arr = [-348  128  174  750   93  -24 -937]
Find the entry just right of 750.
93
Find the entry just left of 174.
128
